How the elements are linked:
b: Fup->Kos, Dap->Sor, Tis->Sem, Buk->Lud, Kal->Lev, Zis->Fuz, Zab->Zoz, Zit->Kof, Lur->Fuv, Sor->Piz, Bon->Lur, Div->Pid, Ziv->Zab, Kos->Ziv, Mig->Lik, Zoz->Lat, Pir->Kir, Fif->Lor, Lor->Rig, Lev->Mek, Pab->Fem, Vak->Zit, Zir->Siz, Fem->Foz, Fef->Mig, Bab->Nal, Fuz->Giv, Lun->Div, Pid->Pez, Teb->Sir, Foz->Dap, Giv->Buk, Seg->Fal, Lik->Pir, Lud->Kap, Piz->Pab, Sab->Veg, Kof->Vuf, Rig->Seg, Fuv->Tis, Fil->Fif, Bel->Mif, Lat->Fup, Kap->Zis, Veg->Bab, Kav->Kal, Kir->Kab, Raz->Sab, Mef->Bon, Nal->Zes, Mif->Vak, Zes->Raz, Siz->Kav, Vuf->Bel, Pez->Teb, Kab->Fef, Mek->Zir, Sem->Mef, Sir->Lun, Fal->Fil
g: Fup->Lik, Dap->Tis, Tis->Zis, Buk->Lun, Kal->Mif, Zis->Pez, Zab->Kab, Zit->Zab, Lur->Lud, Sor->Sem, Bon->Buk, Div->Fil, Ziv->Kir, Kos->Pir, Mig->Veg, Zoz->Fef, Pir->Nal, Fif->Foz, Lor->Dap, Lev->Vak, Pab->Bon, Vak->Ziv, Zir->Kof, Fem->Lur, Fef->Sab, Bab->Kav, Fuz->Teb, Lun->Fal, Pid->Fif, Teb->Rig, Foz->Fuv, Giv->Sir, Seg->Piz, Lik->Bab, Lud->Div, Piz->Mef, Sab->Zir, Kof->Zoz, Rig->Sor, Fuv->Kap, Fil->Fem, Bel->Fup, Lat->Mig, Kap->Pid, Veg->Siz, Kav->Bel, Kir->Zes, Raz->Mek, Mef->Giv, Nal->Kal, Mif->Kos, Zes->Lev, Siz->Vuf, Vuf->Lat, Pez->Lor, Kab->Raz, Mek->Zit, Sem->Fuz, Sir->Seg, Fal->Pab
h: Fup->Mig, Dap->Fuv, Tis->Kap, Buk->Sir, Kal->Bel, Zis->Pid, Zab->Kir, Zit->Ziv, Lur->Buk, Sor->Tis, Bon->Giv, Div->Fal, Ziv->Pir, Kos->Lik, Mig->Sab, Zoz->Kab, Pir->Bab, Fif->Fem, Lor->Foz, Lev->Mif, Pab->Mef, Vak->Kos, Zir->Zit, Fem->Bon, Fef->Raz, Bab->Siz, Fuz->Pez, Lun->Seg, Pid->Fil, Teb->Lor, Foz->Lur, Giv->Teb, Seg->Sor, Lik->Veg, Lud->Lun, Piz->Sem, Sab->Mek, Kof->Zab, Rig->Dap, Fuv->Lud, Fil->Pab, Bel->Lat, Lat->Fef, Kap->Div, Veg->Zir, Kav->Vuf, Kir->Nal, Raz->Lev, Mef->Fuz, Nal->Kav, Mif->Fup, Zes->Kal, Siz->Kof, Vuf->Zoz, Pez->Fif, Kab->Zes, Mek->Vak, Sem->Zis, Sir->Rig, Fal->Piz
j: Fup->Bel, Dap->Lor, Tis->Dap, Buk->Bon, Kal->Nal, Zis->Tis, Zab->Zit, Zit->Mek, Lur->Fem, Sor->Rig, Bon->Pab, Div->Lud, Ziv->Vak, Kos->Mif, Mig->Lat, Zoz->Kof, Pir->Kos, Fif->Pid, Lor->Pez, Lev->Zes, Pab->Fal, Vak->Lev, Zir->Sab, Fem->Fil, Fef->Zoz, Bab->Lik, Fuz->Sem, Lun->Buk, Pid->Kap, Teb->Fuz, Foz->Fif, Giv->Mef, Seg->Sir, Lik->Fup, Lud->Lur, Piz->Seg, Sab->Fef, Kof->Zir, Rig->Teb, Fuv->Foz, Fil->Div, Bel->Kav, Lat->Vuf, Kap->Fuv, Veg->Mig, Kav->Bab, Kir->Ziv, Raz->Kab, Mef->Piz, Nal->Pir, Mif->Kal, Zes->Kir, Siz->Veg, Vuf->Siz, Pez->Zis, Kab->Zab, Mek->Raz, Sem->Sor, Sir->Giv, Fal->Lun
y: Fup->Sem, Dap->Vuf, Tis->Lat, Buk->Kir, Kal->Seg, Zis->Mig, Zab->Lur, Zit->Fem, Lur->Zab, Sor->Bel, Bon->Ziv, Div->Raz, Ziv->Bon, Kos->Mef, Mig->Zis, Zoz->Fuv, Pir->Giv, Fif->Zir, Lor->Siz, Lev->Fal, Pab->Vak, Vak->Pab, Zir->Fif, Fem->Zit, Fef->Kap, Bab->Teb, Fuz->Lik, Lun->Zes, Pid->Sab, Teb->Bab, Foz->Kof, Giv->Pir, Seg->Kal, Lik->Fuz, Lud->Kab, Piz->Mif, Sab->Pid, Kof->Foz, Rig->Kav, Fuv->Zoz, Fil->Mek, Bel->Sor, Lat->Tis, Kap->Fef, Veg->Pez, Kav->Rig, Kir->Buk, Raz->Div, Mef->Kos, Nal->Sir, Mif->Piz, Zes->Lun, Siz->Lor, Vuf->Dap, Pez->Veg, Kab->Lud, Mek->Fil, Sem->Fup, Sir->Nal, Fal->Lev
x: Fup->Lat, Dap->Foz, Tis->Fuv, Buk->Giv, Kal->Kav, Zis->Kap, Zab->Ziv, Zit->Vak, Lur->Bon, Sor->Dap, Bon->Mef, Div->Lun, Ziv->Kos, Kos->Fup, Mig->Fef, Zoz->Zab, Pir->Lik, Fif->Fil, Lor->Fif, Lev->Kal, Pab->Piz, Vak->Mif, Zir->Mek, Fem->Pab, Fef->Kab, Bab->Veg, Fuz->Zis, Lun->Sir, Pid->Div, Teb->Pez, Foz->Fem, Giv->Fuz, Seg->Rig, Lik->Mig, Lud->Buk, Piz->Sor, Sab->Raz, Kof->Zit, Rig->Lor, Fuv->Lur, Fil->Fal, Bel->Vuf, Lat->Zoz, Kap->Lud, Veg->Sab, Kav->Siz, Kir->Pir, Raz->Zes, Mef->Sem, Nal->Bab, Mif->Bel, Zes->Nal, Siz->Zir, Vuf->Kof, Pez->Pid, Kab->Kir, Mek->Lev, Sem->Tis, Sir->Teb, Fal->Seg

In the rows, zero is written as 26.

The rows follow the links: the fewer symbols apart two elements are, the more alike their rows tend to be.

Each row is also shifted at random along 3 hidden directions that mean nothing.

Some elements, each with a row of numbers:
Fem: 20 30 25 18 26 31 29 29 24 24 20 29 29 27 30 26 24 32 24 23 28 27 24 31 21 32 24 28 24 31 21 26 30 27 26 26 24 20 30
Fil: 15 28 24 22 27 27 23 27 30 24 21 31 30 26 31 28 22 32 26 31 29 26 23 28 31 33 23 24 26 27 24 24 31 26 26 26 21 28 31
Vak: 31 29 23 19 27 33 29 18 25 28 22 21 28 27 29 23 34 29 27 23 29 27 32 24 23 32 22 28 28 29 31 22 29 27 30 22 25 25 30
Fif: 25 24 27 21 27 23 22 34 28 23 22 32 27 25 30 27 20 30 27 31 29 27 20 29 31 32 23 24 25 29 19 32 30 24 22 29 24 29 28
Kir: 24 29 26 31 28 32 28 19 25 30 23 24 21 25 20 27 35 26 25 24 22 26 33 24 23 29 31 28 27 24 32 24 29 23 31 21 26 28 21
Zit: 26 29 22 19 27 29 27 24 26 28 20 22 30 26 31 25 32 34 25 24 28 26 24 25 22 33 22 29 26 30 31 25 29 24 26 24 24 25 29
Kap: 18 25 26 33 25 20 27 33 25 23 23 30 23 22 20 27 17 29 28 24 21 26 21 27 34 30 32 29 27 24 26 32 29 30 23 26 21 23 24
Lat: 28 30 24 37 29 18 33 26 27 28 36 24 35 26 32 34 26 25 23 23 25 23 13 23 30 24 29 35 30 18 39 21 17 29 21 31 25 22 34
Lun: 16 20 27 30 23 27 22 24 33 23 23 25 25 23 23 24 16 28 38 31 24 27 32 23 35 29 30 22 27 24 25 27 28 33 33 25 19 31 28
Kal: 38 30 26 22 30 29 24 20 29 29 29 26 28 26 31 27 30 23 27 31 31 24 33 25 25 25 22 23 23 29 28 22 25 23 30 23 31 34 26
Siz: 30 27 30 22 30 23 23 29 29 29 28 23 27 27 29 27 32 23 22 31 30 26 21 22 25 23 21 22 24 29 31 30 24 22 23 30 30 34 29
Lor: 29 27 29 22 28 21 21 36 27 24 30 34 28 26 28 27 22 25 23 31 30 26 21 30 25 24 23 22 25 29 19 27 25 22 21 28 30 28 28
Lur: 11 19 29 20 25 27 27 29 22 23 18 29 20 26 22 24 23 30 28 16 27 26 30 28 32 30 26 31 29 29 22 31 32 26 28 27 23 20 23
Bel: 43 26 28 23 25 25 28 25 24 28 30 24 29 24 32 24 28 19 27 24 29 27 27 25 25 20 23 29 25 30 28 27 23 28 27 25 29 25 29
Kab: 22 24 29 30 23 24 26 24 28 31 22 21 22 22 21 28 26 32 29 24 19 28 26 18 39 32 31 29 30 21 37 32 33 31 26 24 18 28 25
Veg: 25 26 29 25 25 25 24 29 27 31 29 20 21 29 22 24 36 22 19 30 26 27 22 21 19 20 28 21 23 27 30 30 25 22 20 28 32 37 20
Mif: 43 25 27 17 23 30 27 21 24 29 26 22 27 25 30 21 28 22 29 22 28 27 33 25 28 24 21 28 28 31 28 27 26 27 33 22 25 26 28
Mig: 28 28 27 35 27 21 27 29 25 30 29 22 23 26 21 29 34 24 20 24 22 27 22 25 27 22 33 28 27 23 32 31 26 25 22 28 28 29 24
Vuf: 32 23 28 19 23 19 28 29 24 30 29 19 28 23 30 24 30 23 24 21 30 25 23 21 30 23 21 29 28 29 32 34 25 30 22 27 26 25 33

In each set, the symbols that take the first to the second take the third to the fourth, perhaps in another order. Give the fourth.
Answer with the element's name.
A 39 26 28 20 23 28 27 20 25 27 27 22 28 24 31 22 28 23 30 23 30 26 34 24 28 23 22 29 28 30 31 25 25 30 34 22 25 25 29
B 19 24 27 23 26 32 30 25 19 25 28 32 20 30 22 25 28 19 25 17 29 28 35 33 21 19 26 28 27 31 18 24 26 20 31 26 32 18 20
C 28 24 25 33 24 19 21 34 33 22 30 27 28 26 25 26 18 25 29 33 24 26 22 26 28 23 29 22 26 22 23 27 22 31 20 32 27 29 27
D Siz

A 39 27 25 23 23 21 30 34 26 21 29 29 31 24 35 24 13 27 28 26 29 28 21 31 28 26 23 30 28 27 20 31 26 32 23 27 24 17 33
B 21 24 29 31 24 18 31 32 24 23 32 29 29 24 27 26 18 25 28 20 25 26 22 26 37 23 26 34 30 22 25 30 24 31 25 30 26 19 30
C 27 28 30 20 26 26 28 30 25 24 31 29 28 27 30 21 21 18 29 21 30 29 29 29 27 20 22 27 27 31 19 30 24 28 26 23 31 22 30
D Sem

A 26 31 28 35 28 24 28 22 26 28 34 24 25 27 21 29 33 18 22 25 20 27 27 24 21 20 29 28 25 23 31 24 21 22 26 24 33 27 22
B 23 26 33 23 27 22 24 30 28 23 33 30 27 25 29 24 20 17 31 30 28 26 29 26 35 18 22 24 28 29 23 31 22 27 26 26 30 30 30
C 31 26 29 24 29 26 23 25 28 30 32 24 27 28 30 26 33 19 23 31 28 25 28 24 25 20 24 21 23 30 30 25 23 24 25 25 34 32 26
D Sem

A 27 30 26 17 26 31 30 18 23 28 30 21 29 27 31 24 33 19 25 22 28 27 31 25 22 23 23 28 27 31 30 23 24 25 29 23 28 28 29
B 26 21 29 15 22 31 27 27 23 22 20 27 25 23 29 20 18 28 37 21 30 29 33 28 34 28 22 30 29 33 20 32 32 31 31 22 18 21 28
C 42 31 28 36 28 24 28 28 28 22 32 31 25 24 23 30 16 23 31 26 22 26 26 32 29 20 32 27 28 18 20 26 22 26 27 24 27 21 25
D Pir

A 15 20 28 21 23 35 21 27 26 24 17 26 15 29 19 22 25 26 31 30 27 29 35 28 24 28 28 21 24 30 18 29 31 22 32 24 24 32 18
B 27 29 29 30 27 33 26 22 26 25 26 31 19 29 19 28 24 22 28 26 20 28 35 31 24 24 32 24 25 26 20 24 25 23 30 20 30 24 19
C 31 25 27 20 28 23 22 29 30 26 23 25 28 26 29 26 29 32 25 30 30 26 20 20 32 31 23 23 26 28 32 33 28 27 22 30 21 35 29
D Raz

A 34 27 23 20 27 32 24 24 29 21 20 35 28 27 29 28 20 30 30 33 29 28 30 32 24 32 23 21 24 29 18 21 30 23 30 24 24 28 27
B 34 28 25 24 27 21 24 29 31 27 23 24 32 27 32 28 27 34 23 33 29 26 18 22 28 30 23 21 24 28 30 26 27 26 22 27 23 32 31
C 30 29 20 33 24 24 23 22 33 26 22 22 32 25 28 29 26 36 29 33 23 25 20 20 34 33 31 26 28 21 35 22 29 34 27 29 17 33 30
D Pez

A 17 31 19 24 25 26 30 21 26 29 23 21 33 25 36 28 29 34 26 26 29 25 23 23 27 33 23 30 28 26 35 21 28 31 25 25 22 24 36
B 27 24 24 16 24 31 29 26 22 24 20 27 25 24 29 22 22 26 32 21 30 27 32 31 27 30 21 29 27 30 17 28 31 27 33 22 25 21 27
C 28 26 29 20 29 31 23 25 28 22 25 34 26 28 28 25 23 21 28 31 29 26 34 32 23 24 24 21 23 32 18 23 25 21 32 24 32 28 27
D Kav

A 25 27 27 18 28 31 22 24 28 23 22 34 25 27 29 26 22 28 31 31 29 27 32 29 26 30 24 21 22 30 19 24 31 22 31 23 24 29 27
B 8 26 24 20 26 27 28 27 26 26 22 27 27 25 30 25 24 30 29 24 28 25 25 30 29 30 22 31 29 29 25 29 30 30 25 25 22 22 30
C 17 26 25 26 24 27 22 30 29 22 19 27 23 28 23 22 21 32 29 31 26 27 25 26 29 33 29 23 24 25 21 30 31 30 26 28 21 30 25
D Fif

A 32 29 26 25 26 23 29 23 25 28 34 20 32 23 33 26 29 20 25 25 28 27 28 23 27 20 24 29 28 28 33 25 22 29 27 25 29 25 31
B 41 27 28 32 28 27 27 24 23 29 29 24 23 26 19 27 31 21 24 27 21 27 30 26 23 20 31 26 26 24 28 27 25 24 24 24 33 26 21
C 30 28 27 32 27 20 26 34 24 24 29 31 21 25 21 26 20 22 27 25 20 27 21 29 29 24 29 29 27 23 20 31 24 26 23 26 27 22 23
D Lor

A 24 23 30 28 25 24 30 28 24 25 31 28 28 27 25 27 22 21 29 21 25 25 28 32 30 18 26 30 28 24 23 26 22 27 27 28 30 19 27
B 38 28 27 32 27 22 27 30 24 30 28 24 21 26 18 28 32 24 21 25 22 27 22 26 26 24 33 27 27 23 29 31 26 24 20 26 31 27 18
C 31 27 21 29 25 33 23 18 32 30 24 22 27 27 26 27 33 30 25 34 25 26 28 23 20 31 28 20 23 24 31 20 26 26 29 25 25 33 24
D Seg

A 24 20 32 28 23 24 20 28 27 25 32 29 20 28 22 22 22 15 30 31 27 26 31 28 28 19 30 21 25 29 21 31 25 29 26 29 31 32 21
B 22 32 23 35 27 24 28 31 27 24 24 31 27 25 24 30 20 31 25 26 22 27 18 30 25 28 31 26 26 21 23 28 28 25 21 28 25 22 24
C 42 27 25 31 27 23 25 31 26 27 21 25 23 25 20 29 27 33 25 26 22 29 20 25 28 30 32 26 27 24 29 30 30 26 21 26 21 28 22
D Ziv

A 16 26 27 31 25 29 27 19 23 30 24 21 21 26 21 28 32 25 28 24 22 28 33 21 30 28 31 30 27 23 35 26 27 26 31 21 22 30 23
B 28 27 26 30 27 32 26 26 24 22 19 33 18 26 17 25 22 28 32 24 21 28 30 31 27 30 32 26 26 26 19 26 31 25 31 22 24 22 19
C 15 29 23 32 27 30 26 27 25 24 21 31 25 26 22 29 22 32 27 24 20 25 22 30 24 32 31 25 25 23 20 26 29 24 25 22 24 23 21
D Kab

A 34 26 26 29 24 32 26 22 23 29 18 25 20 25 19 25 32 26 27 26 22 28 32 24 25 28 31 26 26 25 29 26 30 24 31 20 23 27 18
B 22 25 27 19 29 34 22 20 27 30 22 24 25 27 28 26 36 28 24 30 30 27 30 23 25 28 23 22 24 32 32 26 29 19 31 23 25 35 27
C 34 28 26 33 24 26 22 22 30 28 33 21 25 29 25 27 31 21 22 32 23 24 28 25 21 21 29 21 22 24 31 22 22 26 25 28 31 34 24
D Bel

A 17 28 24 21 24 30 28 23 26 24 24 28 29 24 34 24 23 29 32 25 28 28 29 28 28 30 23 29 28 28 24 23 28 28 31 23 22 22 31
B 25 28 27 33 28 29 27 23 26 24 30 30 23 26 21 29 21 22 30 25 21 26 30 29 27 23 31 28 27 23 22 25 24 25 31 21 27 21 23
C 21 27 24 30 27 21 32 29 22 28 26 23 31 27 29 28 33 32 21 21 25 25 18 24 26 27 27 33 28 24 34 25 28 28 22 33 23 21 29
D Raz

A 39 25 27 33 25 24 23 23 31 27 33 22 27 26 27 27 27 22 25 30 25 27 28 23 26 21 30 23 26 23 29 23 22 30 25 28 29 33 28
B 28 28 27 29 28 23 31 23 22 29 34 23 28 27 28 27 33 19 23 21 28 26 26 25 27 20 26 32 29 25 33 21 20 27 25 29 32 23 26
C 14 27 23 30 26 24 23 34 30 25 25 29 25 26 23 26 24 30 22 31 24 27 19 27 24 30 28 21 23 24 21 27 28 25 22 30 25 30 25
D Fuv

A 25 32 27 37 28 29 30 23 26 24 30 31 26 27 21 29 20 23 30 26 20 26 31 30 28 23 31 27 28 22 21 20 24 28 30 21 29 22 23
B 41 24 28 20 27 24 23 30 28 27 27 24 26 25 28 25 31 25 24 30 29 28 22 23 29 22 24 20 24 31 28 35 27 23 22 26 27 33 27
C 35 31 24 37 26 27 29 18 26 26 32 25 26 26 24 31 28 23 27 26 21 27 30 25 27 26 31 27 27 19 32 19 23 27 30 21 27 25 26
D Lor

A 47 27 24 32 26 31 24 20 31 27 27 24 26 27 24 26 29 26 27 33 25 25 31 25 22 26 29 21 23 25 28 20 25 27 30 25 28 32 26
B 17 26 25 22 28 31 22 23 29 25 25 33 29 28 31 28 24 30 27 31 30 27 32 28 25 29 23 22 22 29 21 22 28 23 30 23 26 28 28
C 23 31 20 33 30 28 33 21 25 23 25 32 33 28 30 32 20 30 29 23 27 24 26 34 23 32 26 32 28 20 23 14 25 27 30 27 23 16 31
D Kab

